In the rows, 128 means zero.
Each row is followed by its class; each block has classes of its own.
[140 153 128 119 134 170 154 147 114 136  98 133 144  94 157 187 159 107
 108 118 128 134 134 133 122 129 119 126 110 154 157 132] -> P
[165 140 146 138 119 101 133 104 191 133  84  56 174 159 147 127 191 133
 113 124 132 104 151 134 159 139 120 104 179 150 159 193] -> D
[140  62 123  49 106 142  99 101  82 123 118 252 144 137 139 117  72 160
 123 106  51 141 110 132 147 126 182 168  80 140 136 139] -> C
[101 145 102  85 146  94 132 136 171 174 146 100 149 138  98 145 142 170
 124  67 138 111 149 122 149 127  80 152 121 121 142  84] -> S
[118 124 152  81  98 127 179  59 138 165 119 111 127 141  90 122 151 136
  86 122 116 117 175 116 107 105 208 166 158 150 123 121] -> D
[117 155 129  94 109 112 140 124 141 166 130  68 146  91 112 145 149  99
 115  99 156  95 126 111 122  99 120 119 146 104 100 119] -> V
[130 125 134  63  97 121 180 103 175 101  96 144 144 134 155 170 162 108
 133 133 149  69 137 112 113 143 122 131  96 127 140 115] -> B
[141 199 114 111 101 120 148 107 131 121 115 115 129 117 153 143 145 116
 106 131 113 126 128 161 141 124 117 133 148 116 135 124] -> P
[162 171 127 104 106 133 168 130 169 122  95  55 186  91 125 161 180 142
 124 119 171  85 143 118 197 119  90 143 137  93 155 158] -> Q
[126 179 133 118 113 113 117 113 139 182 119  71 146 110  87 151 126 136
 126 103 139  71 105 131 165 113  58  84 103 115  48 137] -> V
[162 118 163 102 148  97 122 107 143 179 131 108 145 131 117 127 144 127
  93  99 129 107 121 144 119 108  93 127 147 135 120 133] -> H
[122 159 115 142 108 129 130 117 145 150 152 100 131  78 172 159 176 115
 119 143 139 124 148 127 101 120  55 123 156  87 160 146] -> S
[144 170 153 156 122 131 139  86 127 157 130  55 162  89  93 145 193 127
 106 131 174  84 143 152 149 135  88 128 164  72  91 135] -> B
[118 133 160  59 115 111 158 158 120 138 150  90 166 101 124 157 142 142
 110  95 169  84 146 108 143 104  64 143 125 109 153 141] -> Q
[123 110 114 109 142 151 166 107 125 133 118 138 127  98 129 158 175 137
 128 126  97 100 147 105  91 135 130 142 113 145 130 133] -> P
[135  90 119 108 122 172 168  64 168 160 107 139 123  99 128 147 155 102
 121 130 116 116 137  98  86 119 142 146 105 135 138 118] -> H
[157 109 172 141 159 111 178 140  80  91  71 137 110 166  62 127 118 149
 136 113  65 105 130 115 108 133 223 155 117 191 124 162] -> P
[123 113 151 197 147 162 122 130  77 117 145  95 106 107 155 131  85 117
 144 130  93 178 141 112 108 127  88 132 155 126 230 179] -> S
[144 153 145 161 113 113 120 140 108  90 123  78 135 105 144 135 108  99
 152 115 120  88 100 128 140 107  83  97 139 114 151 176] -> V
[147 165 170 162 115  97 136 147  98  99 126  80 123 158  98 118  95 122
 136 138 139 121 128 141 145 155 149 130 137  92 136 153] -> Q
[128 129 151 155  94 105 145 189 158 122  84  81 150 126 108 111 169 121
 151 126 127 108 135  93 112 179 119  89 112 117  85 197] -> C
[137 154 171 117  90 115 138  90  97 103 147 136 107 155 133 118 119  97
  99 157 124 139 132 158 135 113 194 175 186 114 185 133] -> Q
[150 117 165 159 149 142 134 117 105 145 127 101 117 104  91  87 154  92
  98 140 117 118 136 105 111 142 102 147 114 144 130 147] -> H
[104 112 152  67 137 135 156 123  24 139 157 128  99 148  54  79  99 138
  80 115  90 119 174 120 163 121 190 186 107 163 145  95] -> A
[106 181 162 102  25 115 164 171 147  83  77 136 125 160 156 136 134  97
 123 132 103 128 119 136 136 127 123 119 118 135 150 175] -> P
[141 149 164 164 144  92 142 137 149 115 124  64 143 110  98 131 141 103
 126 122 172  96 105  99 125 120  82 137 147 118 108 149] -> Q
[135  90 174 115 131 139 134 147 109 133 124 134 118 145 130  93  95 137
 126 120  76 167 139 111 121 160 161 143 126 157 194 159] -> C
[123 107 168 121 110 127 147 115 147 139 116 152 136 136  98 164 159  99
  82 121 145 100 117 119 128  91 186 174 116 148 121 107] -> A
[132 149 195 110 124  84 129 142 124 151 133  96 133 165 113 105 105 150
  75 131 152 147 143 124 131 132 127 123 135 138  98 155] -> D
[154 141 135 176 163  96 136 160  97  96 166 101 119 139  79 110  94 148
 134 100 120 108 137 158 140 156 189 177 107  89 157  53] -> A
[154 114 132 148 156 132 132 130 128 114 100 113 138 107 107 107 112  95
 129 100 118 107 102  98 132 124  66 130  85 161 129 140] -> H
[112  93 197 173 153 103 103 138  89  85 155 114 138 178 114 116 137  65
 108 111 160 120 134 140  96 170 159 160 157 111 187 134] -> B
[117 162 126  76 121 102 129 160 177 173 134 104 160 144  91 116 175 123
  92  65 163 102 138 147 167 133  81 147 109 141 125  69] -> H
[165 155 172 118  93 118 129 178  72 128 130 120 118 103 140 105  98 110
 107 141  93 121 119 146 151 126  97 122 104 140 147 131] -> A
[140 154 173 142 108  80 113 132  70 135 149 142 110 150 105 144  85 136
 127  96  72  98 121 180 107 107 104 129 136 134 151 136] -> S
[134 195 147 127 114 104 115  96 147 143 141 101 123 144 106  75 118 136
  75 152 128 116 140 131 169 164  65 137  90 134  96 118] -> D
[148 115 148 150 128 183 154  64 105 172  91 132 133  95 101 171 157 129
 111 150 100 106 146 117 110 142 158 113 101 137  93 186] -> C
[156 130 177 186 126  85 139 171 156  90 113 106 125 138 119 113 133 133
 149 119  91 126 106 131  90 151 153 150 148 115 153 147] -> P
[121 128 134  95  72 151 115  87 150 155 110 181 134 150 161 152 112 145
 113 141 104 133 128 142 138 131 118 103  94 153 103 142] -> D
[147 103 148 109 115 115 115 111  91 128 145 212 117  90 160 163 146 121
 112 134  79  99 115 136  84  80  98 154 131 155 157 144] -> S
[133 127 150  98  59 141 166 182 122 112 112 132 127  65 158 120 110 127
 128 147 124 144 112  90 140  87 107 137 111 117 126 142] -> A
[ 97 139 146 112  77 178 169  86 143 125 119 118 129  97 157 184 167  68
 110 158 161 101 138  94 114 109  87 128 122 130 161 164] -> Q
[158 131 161 243 176 109 101 119 107  97 116 121 113 121 103 135 128 110
 129 152 115 111 101 109 110 142  81 133 112 136 121 185] -> S
[127 178  78  85  90 143 123 125 134 146 129 113 154  78 166 161 187 107
 118 139 169 116 141 139 156 120 141 109 144  75 102 117] -> V
[142 142 163 184 184 136 136 110  69 105 122  70 131 144  77 123 117  86
 116 117 150 102 146 136 133 182 131 137 115 127 146 124] -> B
[140 153 135  96  91 107 142 140  99 138 122 132 129 130 130 118  85 177
 134 105 106 145 134 152 138  97 147 107 150 151  94 124] -> D
[165 163 157 176 124 123 166 129 158 113  72  88 133  92 122 153 144 122
 140 129 101  99  94 112 116 112  76 113 125 153 107 176] -> P
[153 123 124 121 162 161 107  94  69 145 116 167 116 102 115  93 157  88
  66 180 133 138 131 106 145 149 106 136  83 153  75 153] -> H
[135  80 118 106 112 187 172  49 154 120  79 161 139 135 126 150 101 132
 133 107  82 136 146  98 128 111 214 173 100 178 186 120] -> D
[176 152 121 110 134  93 146  93 201 159  78  73 175 133 155 180 170 153
 131  97 114 104 114 156 138 110 115 106 185 117 129 162] -> P
[109 137 132  96 137 121 145 110 163 198 124  86 137 123 118 153 135 166
 127 107 135 116 134 113 125 131  60  72 128 144  69 159] -> C
[125 167 136 105 135 116 162 138 159 165 120  67 138 105  94 108 113 156
 112 107 141 134 136  94 150 144  85 126 108 122  97 130] -> C
[108  71 152  67 128 183 156 111 107 150 103 131 157 133 137 168 129 151
 129 119 148 140 158 102 146 134 140 125 117 127 150 155] -> B
[130 130 115 105 113 110 139 125 190 153 126 104 168  98 127 135 196 156
 129  89 111 107 127 131 130 116 109 164 162 104 135 113] -> P
[ 83 127 123  86 112 118 130  96 105 142 155 177  84 140 118 127 131 140
 105 173 122  83 121 107 133 119  64  98  73 161  29 129] -> A
[130 132 187 142 112  80 189 177 154 114  99  34 141 122  87 114  66 153
 160  53  97 141 104  98 101  84 124 150 171 116 154 152] -> P
[109 115 157  88  56 108 142 118 115 157 128 206  89 150 108 158  84 137
 144 124  54  96 128 133  57 131 148 132  66 128 105 111] -> S
[ 92 135 191 166  96 132 137 136  91  94 146 129 118 163  96 132 119 141
 136 131 153 127 132 151 139 136 140 139 142 103 128 140] -> B
[110  78 165  41 112 117 165 126  43 113 142 160 102 129 105 103 109 132
 127 144  89  90 150  79  99 119 134 142 109 165 122 167] -> Q
[127  59 104  64  65 164 177 116 170 121  91 193 124 126 136 131 190 145
 167 142  72  79 161  95  95 158 166 134  61 139 138 134] -> H

A new block, with new classes.
[101 122 122 127 121  98 154 139 138 141 140 150 155 158 119 148 139 118
 115 125 162 116 154 111 124 128 144 125 129 120 114 131] -> T
[144 123  71 177 112 138  90 152 128 108 144 101 131 183 147  98 100 158
 120 119 128 137 116 171 132 174 165 126 141 131 152 125] -> U
[106 108 229 135 135 114 114 151 108 129 119 123 151 143 210 159 144 109
 140 168  83 135  70 117 118 149 177 118  96 184 161  98] -> N
[151 159  66 153 105 106 109 128 135 117 125 109 138 155 106  79 119 150
  99 101 169 130 127 188 138 113  87  94 118 116 117 128] -> U
[144 107 187 100 106  91 116 102 200 184  86  84 158 141 214 126 108 141
 158 101  90 130 118 184 108 132 193 128 105 184 140 106] -> N
[121 148  83 146 112 133 117 114 197 162 144 113 136 136 138  81  99 113
 139 122 156 153 164 168 134 122 139 109 110 159 117 122] -> W
[124 140  99 151 136 140 133 120 136 124 155 129 147 117 158  86 125 137
 129 176 144 135 156 145 142 130 126 122 147 149 113 109] -> G
[185 140 138 114 133 171 159 147 123 115 132 137 116 130 130 156 196 123
 124 153 165 101 156 103 168 116 122 132 163 103  97 118] -> T
[168 150 114 133 143 138 142 133 124 118 130 112 120 117 102 106 146 109
 149 110 113  86 161 110 151  77 133  90 146 129 131 103] -> Z
[127 143  87 162 106 127 156 110 149 135 136 136 100 162 143  69 153 174
 105 110  66 129 149 105 157 131 135 137 115 136 144 109] -> R
[100 129  81 113 120 128 152 106 140 106 181 149 127 106  93 121 180 153
 130  99 111 128 135 104 161 151 109 167 169 100 134 165] -> X
[121 133 160 138 123  76 117 123 114 105  76 139 108 174 130 130 111 146
 123 140  80 130 109 138 120  97 137 146 121 130 124 120] -> R
[140 192  88 175 117 131 140 151 129 118 125 108 144 126 161  72 121 130
 144 122 184 118 132 179 131 135  99  77 114 152 117 100] -> G
[167 157 131 127 116  94 134 128 134  77  93 151  96 127 154  74  90 142
 110 140 120 151 152 159 136  88  80 100 121 137 115 149] -> R
[150 124 135 119 140 111 106 127  92  89  77 114 118 185 135 141 161 157
 107 144 113 132 149 109 144 109 129 156 125  99 117 127] -> X
[153 138 196 128 138 114 136 138 110 116  75 122 125 162 152 158 164 118
 145 139 139 100 126 105 118 109 165 110 131 147 137 103] -> T
[ 92 148 162 131 128  92 136 127 113 127  87 126 160 132 133 133 134 125
 120 135 133 157 115 154 122 137 116 104 100 137 118 122] -> K
[198 136 172 150 136 130 125 144 149 116 137 108 122 151 165 107 138 125
 142 152  75 116 154 113 162  74 165 125 115 138 140 102] -> Z
[126 146 128 143 121 140  82 113 206 172 128 105 164 115 173 106  71 126
 164 150 139 158 128 201 115 130 193 143 133 187 120 128] -> U
[109 154  74 153 114 140 106  97 168 142 133 122 110 129  98  70  98 114
 128  91 161 152 168 157 120 142 122 117 106 145 126 149] -> W
[ 75 126 121 171 106  87 103  85 144 159 112 104 142 128 128  84 100 105
 154  76 138 134 131 170 127 117 151  99 111 163 139 174] -> J
[154 102 152 111 145 135 101 118  75  75 100 142 122 151 113 139 151 108
  97 147 122 111 128  97 136  98  95 104 144 126 135 101] -> M
[132 104 150 117 138 143 162 129 102 120 138 140 155 148  91 172 189 107
 119 132 165  64 150 131 149 106 132 133 166 107 133 124] -> T
[182 139 210 131 151 129  82 148  68  61  51 137 105 179 157 140 126  93
 111 175 140 137 121 141 121 109 120 113 102 129 118  90] -> M
[167 168  81 167 103 149 126 160 161 171 153  96 137 177 138 107  85 169
 129 111 151 110 158 166 109 138 138 131  69 130 137 119] -> U
[138  73 132 161 116 114  84 124 107 155 121  98 136 196 113 135 129 109
 121 169 126 113 144 101 132  75 154  77  92 109 101  84] -> Z
[103 176  85 147 123 142 122 125 162 163 138 118 148  54 138  66  85 130
 137  88 124 151 137 119 145 145 108 115 103 173 139 193] -> F
[137 149  68 138 132 113 147 160 103 141 111 111 128 182 161  96 110 176
 111 138 143 145 166 139 129 172 121  96 105 106 110 103] -> F
[114 147 100 152 100  67 119  93 164 157 119  89 161 140 121  54 106 166
 123 108 134 136 107 223 121  98 111  87 111 149 131 120] -> U
[127 121 176 122 150 100 150 152  94 137  62 112 137  84 120 106 141 105
 121 178 123 116 103 206 119 121 143 107 150 129  97  60] -> G
[128 136 154 127 146 135  98 132 113 108  93 129 126 144 154 135 129 110
 128 181 115 165 111 125 143 126 147 145 140 136  89  94] -> M
[ 84  89 141 115 119  93 121  64 110 113 149 161 139 107  63 134 186 113
 109 137 128 140 123  78 155 107  81 103 134 115 132 159] -> K
[162 109 206 126 157 128 151 149  41 117  49 103 101 159 149 133 181 125
  87 134  96 106 159 145 135 117 154 120 109 101 135  95] -> J
[142 119 163 111 132 135 143 111 105 156 135  93 144 147 116 167 157 155
 147 137 120  86 136 163 131  99 166 166 135  99 137 131] -> U
[175 102 115 162  94  92  99 132 221 141 156 109 139 139 176  50  89 135
 120 135  77 167 137 147 156 100 151  87 118 156 121 110] -> Z
[117 138 176  79 146 106 134 125  85 123  27 100 153 107 115 146 141 108
 125 145 184 131 144 234 123  95 112 127 128  86  62 137] -> X
[146 163  82 163 132  93 173 178 124 109 104 113 124 193 145  96 134 161
 127 118 123 109 139 131 133 153 156 105 149 136 139  79] -> T
[123 118 112 130 138 125 121 124  64 106  70 119  90 179 139 146 137 153
 129 204 113 143 131 112 143 103 137 120 156 101  69 100] -> R
[110 154  45 158 114 135 126 129 201 162 138 101 148 126 129  73 126 159
 154 136 113 143 118 167 148 148 139 133 145 162 108  95] -> X
[139 171  49 156 118 128 113 125 154 135 143 100 161 150 128  82  91 149
 129 130 178 133 151 203 142 111 113 112 131 138 109 138] -> U
[147 175 183 128 145 107  85 101  98  97  79 106 146 162 156 141 150 135
 121 154 154 139 119 152 139  59 123 132 111 134 112 138] -> U
[157 159 116 154 112 132 156 156 143 144 144  94 156 153 197 118 143 156
 153 151 153 112 126 166 141 129 131 100 127 135 110  75] -> G
[121 111  41 154 126 128  82 136  72 103 173 113 121 157 134 140  87 141
 128 169 149 148 162  10 148  95 128  98 124 122 132 197] -> U
[140 103 176 122 134  91  80  78 118 108 105 108 160  86 114  99 106  90
 135 165 148 121 121 186 149  30 117  93 143 161 143 180] -> U
[151  92 143 138 134 136 172 159  86 141 144 113 123 146 136 137 197 143
  96 136  76  86 135  95 165 109 128 108 134 114 154  88] -> J
[123 148 186 101 114  89 110  98 197 100  93 178 140 135 210 112 119 140
 119 164 120 193 101 196 114 118 119 104 151 173  88  84] -> R
[166 107 203 125 122 174 165 113 133 145 128 134 121  99 124 116 199 112
 119 134 140  90 150 149 142 129 140 126 130 127 142 125] -> T
[138  86 126 101 120 106 129 104 102 122 138 134 128 127  96 127 154 149
 117 116 130 107 125 126 140 131  85  99 148  98 139 147] -> F
[108 119 138 121 116 147  94 108 102 124 126 138 117 207 191 230 143 149
 169 152 122 125 131   4 118 105 171 125 126 135 118 127] -> R
[ 65 109 176 120 117  62 129 117 110 153 142 145 166 159 149 146 119 145
 119 130 127 149 115 130 103 149 128 118  80 116 135 150] -> F
[126 147  35 140 110  98 139 125 172 149 146 101 137 156 123  92 104 183
 155 127 116 125 155 116 134 111 114 121 125 138 123 128] -> X
[168 156 173  82 142 122 136 128 104 116  53 113 123 136 190 126 170 114
 115 153 173 150 145 193 141 128 119  97 121 118  63  88] -> N
[144 165 158 129 169 132 121 148  86  76  60 103  97 142 154 114 156 128
 103 156  94 167 130 143 158 123 149 155 149 122 112 107] -> W
[130 139 170 128 137 109 132 135  88 125  51 103 121 187 174 154 127 166
 110 162  71 133 137 121 135  83 156 163 105 116 103 114] -> R
[153 147 156 116 138 126 161 123  94 122 102 110 132  81 133 108 177 119
 128 154 150 106 137 164 157  90 104 110 146 110  97 111] -> G
[ 94 139 152 116 144 141 178 125  94 142 166 152 150 104 118 149 179 118
 129 165 160 105 152 141 130 134 125 149 135 100 102 102] -> G
[145  98 144 120 131 163 166 121 104 173 166 119 128 140 131 132 150 148
 150 147 127  86 178 129 137 153 148 132 109 103 152 133] -> F
[118 181  66 163  95 119 147 139 160 166  95 100 134 172 149 112  94 137
 170  63 140  94 142 152 124 118 156 102 102 152 127 117] -> R
[ 96 112 130 119 113 120 152 121 110 121 132 161 131 150 135 134 141 142
 100 149 125 135 132 147 125 127 108 112 132 110 107 108] -> R
[142 169 156 142 132 163 131 152 160 138 121 113 125  87 158 109 120 133
 154 138  98 144 140 142 143 142 157 186 100 149 131 163] -> X
[129  94 136 116 128 136 136 107 119 159 124 108 154 125 111 151 159 112
 117  89 122  74 159 127 151  77 128 116 140 133 144 141] -> J
[142 160  93 142 125 121 128 126 128 120  91 115 135 154 103 113 147 136
 115 120 148 137 146 150 156 131 104 119 121 116 104 117] -> K
[130 182 167 120 143 102 121 139 135 102  97 130 170 133 175 153 129 130
 144 135 153 121 106 173 111 108 121 129 147 157 111  89] -> G
[138 104 137  84 148 138 137 121 108 107 159 161 137 128 151 152 181 115
  98 187 140 133 150 100 162 122 105 123 152 125 102 106] -> N
[152 124 132  95 126  98 133 149 120  94 149 142 132 135 156 152 122 142
 115 148 127 135 120 122 138 124  87 128 134 124 113 144] -> N
[135 107 156 111 144  93 124 120  82 128  95 137 121 172 100 136 153 133
 109 149 135 115 142 146 131 135 129 130 122  91 118 108] -> F
[108 110 149 115 149 116 178 134  83 150 134 125 137 111 122 138 169 123
 110 134  97  99 158 106 146  95 130 111 133 124 139 118] -> J
[175 180  61 143 136 137 130 147 145 126 106  98 110 147 131  88 123 137
 139 116 127 113 147 156 163 136 131 144 137 147 109 110] -> N
[101 137  56 164 120 149  86 126 122 163 104  70 152 173 159 110  85 167
 132 133 144 152 136 161 108 158 179 116 124 143 111 118] -> U
[155 149 128 125 119  92 156 143 134 111  95 141 104 130 139  99  99 132
 129 131 109 123 149 155 139  93 119 116 126 128 118 132] -> R
